Each row of numbers belongs to one of the things below and depends on some of the facts about them. Some rows are named. Which thing is each other row?

Facts:
Π:
BD V T BW AG
B I M U
BQ BF BU
AN AA AT
Q AE AC BK AD
BN AZ
Y AY Z AL AR H
BO R O BA J BL BS
AS AW AP K
E BI AJ
C F AQ
BG BV L AB
AX D BE BT AV
BC N
AU X AI W
{BD AG T V BW} Θ BB
{B M I U} Θ BI
{BF BQ BU} Θ BT
{AW AS AP K} Θ AX
{AN AA AT} Θ AO
{AJ E BI} Θ BM
{BS BO O J BA BL R} Θ A
{L BV BG AB} Θ H
{AD Q BK AC AE} Θ G
{BN AZ} Θ AJ
{AR Y Z H AY AL} Θ AF
{X AI W AU} Θ D
{BR} Θ AN
{AQ C F} Θ P
{BE AV D AX BT} Θ BH
{AM} Θ AH
{S} Θ E
{N BC} Θ AV
{AK} Θ BS
{BP} Θ AT
{BD B BF AW BN AI C BL BC} ρ 852
{BQ AP} ρ 7
{L AQ AM T BA Z} ρ 365
{AA AU} ρ 380
{AD BG AY} ρ 234
{Q X AL} ρ 972
{BK AR M S AK W F} ρ 759
{BU O I} ρ 45
{BO BP} ρ 767
{K AE} ρ 570
BD η: M
AN η: AH
AJ η: P
L η: Y
Q η: V
BN η: BS
AR η: D
BR η: BD
AQ η: U
E η: J
BE η: BI
AI η: H
M η: Q
BM η: AV
AM η: BB
AV η: A
D η: N
BI η: AQ
U η: Z
BL η: AC
BP η: AR
BG η: AT
A η: BV
BB η: B
AE η: E
BC η: AO
Z η: AA
F η: AG
H η: BA
AY η: BN

Some rows with their names:
BK: [-1.23 -2.55  2.40  0.14  2.01 -2.58  1.09 -0.80  0.29 -1.48  0.18 -4.31
 -0.97 -3.57 -0.66 -1.76 -2.30]
Q: [ 2.02 -0.93  0.75 -2.11 -0.76 -0.52  1.94 -0.30  2.24  0.38 -0.83 -4.45
  1.94 -2.55 -0.32  0.92 -1.10]
BW: [ 0.40 -1.80  2.58 -0.32  1.10 -1.69  2.24 -0.92  1.32  0.06  0.47 -1.97
  0.07 -3.39 -0.05 -1.62 -1.14]
AW: [ 0.60  0.12  0.53 -0.85  0.83 -0.71  2.08 -0.28  1.14  0.11 -0.33 -2.06
  1.38 -2.36 -0.64  0.25 -2.41]
AL: [ 0.04 -1.93  1.04  0.04  1.16 -0.48  0.34 -1.34  2.11  0.32 -0.27 -1.95
  0.81 -2.18  0.84 -1.48 -2.08]
AA: [-1.20 -1.49  0.22  3.65 -1.34 -1.43  2.97 -0.69 -1.51 -1.55  0.52 -2.29
 -3.13 -5.31  0.94  0.42 -3.40]
Y: [ 2.14 -0.46  2.70 -0.59 -0.45  0.26  3.09 -0.68 -0.48 -0.20 -0.20 -2.43
  0.57 -3.08  0.14  0.68 -2.37]
D: [ 0.04  0.43  1.42 -0.78  0.74  0.40  3.62  0.05  0.19 -0.77 -0.35 -2.12
  1.04 -3.02 -0.88 -0.74 -0.57]
J: [-0.22 -0.79  4.01  0.57  1.06 -1.18  1.52 -0.14  1.91 -0.05  0.11 -1.36
  0.35 -3.19  1.17 -2.73 -2.13]
BF: [ 0.95 -0.25  0.15 -0.51  0.88 -0.54  2.02 -0.27  1.06  0.10 -0.73 -2.08
  0.88 -2.44 -0.99 -0.20 -2.17]
T: [ 1.51 -1.39  0.77  0.12 -0.46 -1.68  1.61  0.55  2.11  1.16 -0.89  0.97
  2.35 -2.67  0.20 -0.26 -0.87]
C: [ 1.92 -0.89  0.52 -0.80 -0.27 -0.61  2.61  0.08  0.97 -0.34 -0.11 -2.00
  0.23 -2.75 -0.65  0.77 -2.53]
AR: [-0.93 -2.79  3.19  0.64  2.59 -2.36  0.42 -1.28 -0.06 -2.12  1.33 -4.64
  0.31 -2.73  0.57 -2.22 -2.55]
I: [ 1.88 -0.35  2.41  0.18  0.34 -0.28  2.14 -0.93  0.57  1.03  0.88 -1.91
  0.75 -4.19 -1.46 -0.50 -0.54]
BC: [ 1.39  0.03 -0.75 -1.10  0.45 -0.44  2.27 -0.37  1.15 -0.80  0.53 -2.18
  1.42 -2.80 -1.19  0.54 -1.72]
V: [ 1.53 -0.17  3.49 -1.69 -1.20 -1.49  2.88  0.04  1.23  0.74 -0.47 -4.46
  1.74 -3.21  0.84 -0.37 -0.50]
M: [ 0.85 -1.62  3.23 -0.02  1.64 -1.16  1.14  0.73 -0.05 -1.75  0.08 -5.74
  0.37 -2.56 -1.42 -1.71 -1.75]
G: [ 0.23 -1.69  2.31 -0.36  0.71 -0.11  3.44 -0.09  0.93 -0.03  0.28 -1.85
  0.24 -3.34 -0.39 -0.79 -0.61]
AF: [ 0.59 -1.90  2.38 -0.68  0.96  0.59  2.24 -0.55  0.29 -0.65  0.95 -1.81
  0.39 -2.76  0.71 -0.46 -0.87]
AH: [ 0.00 -1.35  3.06 -0.23  0.07  0.33  3.02  0.10  0.41 -0.10  0.11 -2.21
  0.46 -2.59 -0.07 -0.84 -1.69]
H: [-1.04 -2.95  3.51  0.27  2.34 -0.09  0.66 -0.74  0.86 -0.20  1.76 -1.15
  0.82 -2.12  2.67 -2.66 -0.62]
W: [-1.48 -1.27  2.21  0.52  2.37 -2.51  1.37 -1.02 -0.30 -2.09  0.48 -4.84
 -0.16 -3.04 -0.21 -1.81 -2.58]
K: [ 0.11  0.16  1.53 -0.23  2.10 -2.22  2.89  0.19  1.53  1.53  0.74 -0.92
  0.01 -0.82  0.43 -1.38 -1.74]
A: [ 0.63 -0.76  3.36 -0.53  0.20  0.15  3.52  0.68  1.55 -1.06  0.87 -2.15
  1.00 -3.63 -0.05 -1.38 -2.13]
AV: [-1.79 -0.95  2.97  0.01  2.07 -0.64  1.88  0.03  1.23 -0.09  0.50 -1.59
  0.95 -2.56  0.87 -2.49  0.25]
AZ: [ 1.34 -0.52  2.08  0.32  0.65 -0.80  2.62 -0.61  0.64  0.42  0.78 -2.47
  0.23 -3.63 -1.20 -0.34 -1.00]
AD: [-1.15 -2.90  3.00  0.86  1.61 -2.49 -0.20 -1.08  0.46 -2.05 -0.11 -3.34
 -0.13 -4.38 -0.06 -2.44 -1.79]

Which thing is each row?
Some rows may be things named above.
[ 1.05 -1.55  3.18 -0.20  1.51 -0.96  1.30 -1.31  0.58 -0.20  0.86 -1.50
  0.25 -3.09  1.02 -1.89 -1.51] => AB
[ 0.40 -1.06 -0.22 -0.43  1.59 -1.35  1.48 -0.49  1.55 -0.32  0.69 -1.73
  1.43 -2.66 -0.58 -1.15 -1.29] => AI
[-0.67 -3.42  3.20  0.93  2.69 -2.20  0.60 -1.31 -0.03 -2.30  1.03 -4.62
  0.13 -2.85  1.15 -2.36 -2.65] => AR
[ 2.04 -2.38  1.87 -0.10  1.96 -0.82  3.38 -0.25  0.70 -1.82  0.16 -1.16
  1.33 -2.52 -2.45 -2.37 -0.17] => BR
[ 0.31 -0.88 -1.42  2.71 -1.71 -0.62  1.51 -0.86  1.16  1.31  1.20  2.73
 -0.91 -4.27  1.81  0.13 -2.26] => Z
[ 2.21  0.40  2.62 -0.70 -0.07 -0.95  3.73 -0.42  0.35 -1.49  1.36 -2.04
  0.39 -5.04 -1.00 -0.01 -1.67] => BO
[ 0.03 -1.70  2.78 -0.16  1.16 -1.17  2.03 -0.54  0.64 -2.49  0.35 -4.97
 -0.61 -3.80 -0.74 -1.47 -3.63] => AK
[ 1.69 -1.69  0.70 -0.29 -0.58 -1.59  1.93  0.05  2.09  1.43 -0.83  0.84
  2.00 -3.04  0.30 -0.37 -0.78] => T
[-1.54 -0.59  2.01  0.18  1.12  0.87  1.49 -0.43 -0.88  2.30  2.43  0.10
 -1.60 -5.66 -2.03  2.16 -3.25] => BI
[-0.61 -0.98 -0.25  0.89 -0.55 -1.24  1.03 -0.53  1.63  2.49 -0.08  3.55
 -0.05 -5.12 -0.28  0.99 -3.11] => AQ
[-0.29 -1.61  2.26  0.37  1.60 -1.33  0.92 -0.13 -0.55 -2.14  0.74 -5.33
 -0.53 -3.46 -1.13 -1.21 -2.58] => S
[ 1.38  0.94  2.54 -0.68  0.43 -0.29  2.84 -0.42  0.24 -0.38 -2.09 -2.52
 -0.15 -2.74 -0.57 -0.66 -1.01] => N
[-3.16 -0.89  0.71 -0.83  2.75  0.17  1.84 -1.53  0.20  1.43  2.62  0.71
 -0.87 -5.90 -1.34  1.21 -2.64] => BE
[-0.95 -2.90  3.11  0.75  2.75 -2.45  0.05 -1.05  0.19 -2.24  0.90 -4.34
  0.04 -2.73  0.71 -2.79 -2.71] => AR
[ 1.39 -0.23  2.04 -0.06 -0.24  0.93  3.28  0.74  0.10 -0.05  0.86 -2.70
  0.88 -3.59 -1.49  0.46 -1.02] => E
[ 0.28  0.15  2.23 -0.27  0.79 -1.04  2.78 -1.34  1.19  0.35  0.18 -1.57
  0.85 -3.70 -0.78 -1.30 -0.65] => BU
[ 2.00 -0.89  0.44 -2.20 -0.80 -0.56  2.08 -0.69  2.04  0.11 -0.90 -4.63
  1.68 -2.64  0.01  0.83 -1.07] => Q
[ 0.01 -1.71  2.22  0.57  0.60 -1.29  1.07 -0.30  0.07 -1.77  0.44 -5.23
 -0.54 -3.36 -1.47 -0.68 -2.43] => S
[ 0.95 -2.19  2.50 -0.47  1.03 -1.88  3.69 -1.10  0.69 -0.65  2.32 -2.36
  1.76 -4.16 -0.96 -1.46 -0.47] => BP
[ 0.06 -1.63  2.31 -0.01  1.10 -1.26  1.89 -0.31  0.58 -2.74  1.01 -4.86
 -0.86 -4.01 -0.58 -1.12 -3.52] => AK
[ 1.11 -0.59  2.41  0.03 -0.62 -1.25  1.32  0.76  2.86  1.32 -1.28  1.13
  2.38 -2.66  0.97 -1.52 -1.90] => BA
[-0.15 -2.21  1.65  0.16  2.33 -2.05  0.39  0.15  3.44  0.13  0.94 -0.56
  0.81 -2.54  0.94 -3.55 -1.64] => BL
[ 2.27 -0.37  2.51 -0.69 -0.59 -0.02  3.07 -0.69 -0.34 -0.51 -0.56 -2.38
  0.17 -3.02 -0.10  0.96 -1.97] => Y
[ 0.65 -1.47  2.75  0.15  0.27 -1.11  2.81 -0.55  0.60  0.17 -1.00 -1.98
  0.42 -3.23  0.20 -0.98 -1.49] => AC
[ 0.18 -1.67  2.35  0.39  1.35 -1.46  1.22 -0.12 -0.45 -1.35  1.11 -4.98
 -0.69 -3.44 -1.35 -0.92 -2.57] => S
[ 0.42 -1.18  2.41 -0.80  0.37  0.22  3.47  0.85  1.62 -1.20  1.02 -2.03
  1.70 -3.45 -0.01 -1.35 -2.01] => A
[-0.18 -0.02  2.88 -0.05  0.63 -1.16  2.39 -1.82  0.30 -1.17  0.40 -2.57
  1.13 -4.50 -1.05 -1.97 -0.61] => AP
[ 0.47 -2.08  0.90 -0.22  1.78 -1.50  1.66 -0.32 -0.03 -2.69  1.08 -5.29
 -0.28 -3.82 -1.29 -0.59 -2.40] => F
[ 1.20  0.40  2.24 -0.58 -0.14 -0.45  2.95 -1.98 -0.44 -1.72  0.03 -2.73
  1.05 -5.06 -1.39 -0.34 -0.58] => BQ
[-2.00 -1.88  4.92  0.72  1.92 -1.06  1.18  0.44  2.45  0.18  0.31 -0.97
  0.18 -3.07  1.89 -4.62 -1.25] => BS
[-1.10 -2.87  3.40  0.64  2.16 -2.35  0.41 -1.20  0.12 -1.76  0.97 -4.57
  0.15 -2.78  0.60 -2.57 -2.46] => AR
[ 1.41 -0.97  2.87 -0.58  0.70 -0.54  2.79 -0.59  1.90 -0.27  0.76 -1.01
  0.10 -4.24 -0.07 -1.79 -1.43] => O
[ 2.66 -1.68  0.87 -0.54  0.92 -0.61  3.04  0.02  0.50 -1.27 -1.56 -2.17
  1.65 -1.74 -1.87 -0.85 -1.80] => BD
[ 1.53 -1.01  3.27  0.13  0.03 -0.21  3.10 -1.46 -0.52  0.14 -0.02 -2.33
  1.50 -2.27  0.50 -0.09 -2.41] => BV
[ 2.50 -1.13  0.04 -1.08  1.44 -1.38  4.06  0.49  1.17  0.72  1.36 -1.15
  0.44 -1.51 -0.78  0.33 -1.37] => AE
[ 0.34  0.30  1.41 -0.15  0.67 -1.80  2.67 -0.21 -1.23 -2.66  0.34 -4.09
  1.16 -3.96 -1.07  0.47 -2.26] => AU
[ 1.99 -0.68  1.90 -0.41  0.41 -0.60  3.06 -0.30  1.59 -0.68  0.41 -1.69
  0.32 -3.72 -0.62 -0.99 -2.19] => R
[ 1.64  0.88  1.29 -0.45  0.25 -0.49  3.52 -1.22 -0.03 -0.10  0.15 -2.41
  1.04 -3.76 -1.37  0.13 -1.41] => AS
[-1.42 -2.87  2.98  0.99  1.52 -2.37 -0.31 -1.22  0.78 -2.09 -0.33 -4.06
  0.20 -4.38 -0.01 -2.45 -1.65] => AD
[-1.39 -1.60  1.41  3.16  0.32 -0.58  1.14 -1.10  1.15  1.59  2.10 -0.06
 -2.77 -5.16  0.14 -0.52 -2.42] => U
[ 2.14 -1.13  3.34  0.19  0.10 -0.17  3.03 -1.11 -0.49  0.04  0.17 -2.63
  1.77 -2.03  0.18 -0.12 -2.38] => BV
[ 1.15 -1.97  0.73 -1.43  0.66  0.72  4.08 -0.20  0.82 -0.86  0.84 -2.59
  0.74 -4.35 -1.36  0.68 -0.69] => AN
[ 0.70 -1.25  3.17 -0.04  0.16 -1.25  2.37 -0.42  0.71  0.30 -0.70 -2.11
  0.13 -3.21 -0.05 -1.05 -1.51] => AC

The same things again, as new rows of numbers:
Known rows:
H: [-3.05  1.48  0.13  0.95 -2.04  4.43  1.22  4.03 -0.26 -3.51]
AB: [ 1.07  1.32  0.77  0.96 -1.02  2.88  2.57  1.08 -0.15  1.30]
AI: [-0.55 -0.79  0.15  0.23  0.75  0.47 -3.49  1.89  0.45 -2.09]
D: [-1.35 -0.01 -0.35 -0.92  0.32 -0.55 -3.02 -0.67  0.33 -4.82]
AX: [ 1.64  0.89 -0.30 -1.16 -0.49 -3.87 -0.51 -2.45  0.63 -1.55]
AP: [ 0.07 -0.01  1.81  0.02 -0.69 -2.34  1.38 -0.80  0.28  1.00]
BV: [ 2.31  0.63  0.39 -0.39 -0.12  2.76  0.74 -0.66 -0.02  1.25]
AU: [ 0.56 -0.05  1.60 -0.89  0.26 -2.79 -0.77 -3.08  0.50  2.23]
AN: [-0.78  0.30 -1.63 -1.45  0.92  1.39 -2.22 -1.30 -0.50 -2.35]
B: [ 2.33 -0.93 -0.95 -0.21  1.14 -3.18 -0.36 -2.11 -0.27  1.56]
BB: [-2.04 -1.17 -1.35 -0.52 -0.19  2.56 -0.19  0.85 -0.15 -3.03]
BW: [ 1.11  0.17  0.91  0.79 -0.43 -0.32  2.28  1.15  0.04  0.84]
T: [-2.97  0.69  3.57 -0.36  0.01 -0.92  2.64 -2.81 -0.47  3.70]
BI: [-1.88 -0.72 -2.05 -0.71 -1.58 -2.24 -3.64  0.48 -0.98 -0.97]
BD: [ 0.49 -0.95 -0.53 -0.72  4.14  3.13 -3.44 -0.41  0.03 -1.90]
AM: [-5.40 -1.07  2.38 -1.03  0.93  2.34 -0.22 -2.02 -0.42  2.39]
BC: [ 0.50 -0.85 -0.48 -0.63  1.16  0.74 -4.67 -0.65  0.32 -0.92]
J: [ 0.91  0.64  1.16  1.42 -0.95 -0.60  4.16  2.14 -0.10  0.45]
Z: [-5.03  0.43  2.39 -0.68 -2.00  1.53 -3.31 -0.28 -0.89  4.90]
Y: [ 2.52  0.63  0.28 -1.01  0.23  1.58 -0.24 -2.60 -0.10  2.07]
AE: [-0.79 -1.67  0.81 -0.68  0.57  1.87 -3.36 -0.15 -0.58 -1.38]
R: [ 2.29 -0.21  0.31 -0.16 -0.23 -0.69  0.62 -1.42 -0.07  1.46]
BO: [ 1.66 -0.18  0.97 -1.13  0.06 -0.54  0.29 -2.53 -0.40  1.26]
BF: [ 1.86  0.15  0.19 -0.15  0.14 -1.96 -0.13 -0.79  0.51  0.52]
BT: [ 0.01  0.92  0.52  0.21 -1.50 -3.59  2.38  0.55  0.47 -2.86]
BK: [ 3.76  1.08 -2.35  1.86  0.32 -0.75  1.13  2.90  0.59  0.78]
AK: [ 3.44  0.25 -3.34  1.11  0.33  1.58  1.32  1.44  0.78  1.18]

Name these rows:
Some rows may be things named above.
[-1.81 -1.19 -0.97  1.06 -2.21 -2.39 -3.16  2.60 -0.93  1.21] => U
[ 0.29 -0.74  2.34  0.59 -1.20 -2.02  1.79  0.89  0.14 -1.29] => K
[-1.86 -0.70 -1.97 -0.47 -1.51 -2.70 -3.94  0.04 -0.89 -0.55] => BI
[-1.03  1.80  0.65  2.17 -2.39 -1.30  6.31  3.66 -0.12 -2.38] => BS
[-0.96 -0.35 -1.61 -1.26  0.99 -0.96 -2.41 -1.19 -0.64 -2.98] => E
[ 2.18 -0.06 -3.49  0.40  1.77  1.66 -4.02  2.05  0.52 -0.11] => F
[ 0.30  0.35  0.77 -0.49 -1.08 -1.50  0.31 -2.09 -0.16  3.34] => AA
[ 0.32  0.67 -0.43 -0.19 -1.76  1.93  3.63 -0.70  0.17 -0.61] => AF
[-2.85  1.68  0.57  1.08 -1.91  4.07  1.69  4.65 -0.25 -3.68] => H
[-2.82  1.64 -0.09  0.79 -1.80  4.27  1.64  4.69 -0.18 -3.67] => H
[-2.07 -0.02 -0.50 -0.46 -1.70  0.25 -2.27  1.34  0.22 -3.93] => BE
[-1.74  0.06  0.33  2.14 -0.33  1.50  0.02  4.32 -0.06 -1.09] => BL
[ 1.22  1.22  1.01  0.88 -1.30  2.20  2.94  1.44  0.05  1.04] => AB
[-0.83 -0.83 -1.56 -1.24  1.41 -0.46 -2.79 -1.09 -0.59 -2.54] => E
[ 3.75 -0.35 -3.64  1.35  1.20 -0.23  1.03  1.15  0.60  1.66] => S
[-2.47  0.51  0.51 -1.05  4.77  2.23 -2.43 -1.50 -0.03  0.32] => Q
[-5.40  0.06  2.47 -0.92 -2.49  1.58 -3.11 -0.42 -0.83  5.49] => Z
[-5.64 -0.44  2.24 -0.73 -2.53 -0.93 -3.62 -0.49 -1.03  4.73] => AQ
[ 0.70  0.97 -2.41  1.82  0.99  5.00 -1.86  5.48  0.41 -1.96] => AR
[ 1.48 -0.29 -2.96  1.20  5.39  1.52 -1.90  3.28  0.23 -3.39] => M
[-1.45  2.16  1.52  0.93 -0.24  1.00  2.90 -0.12  0.14  3.85] => AL

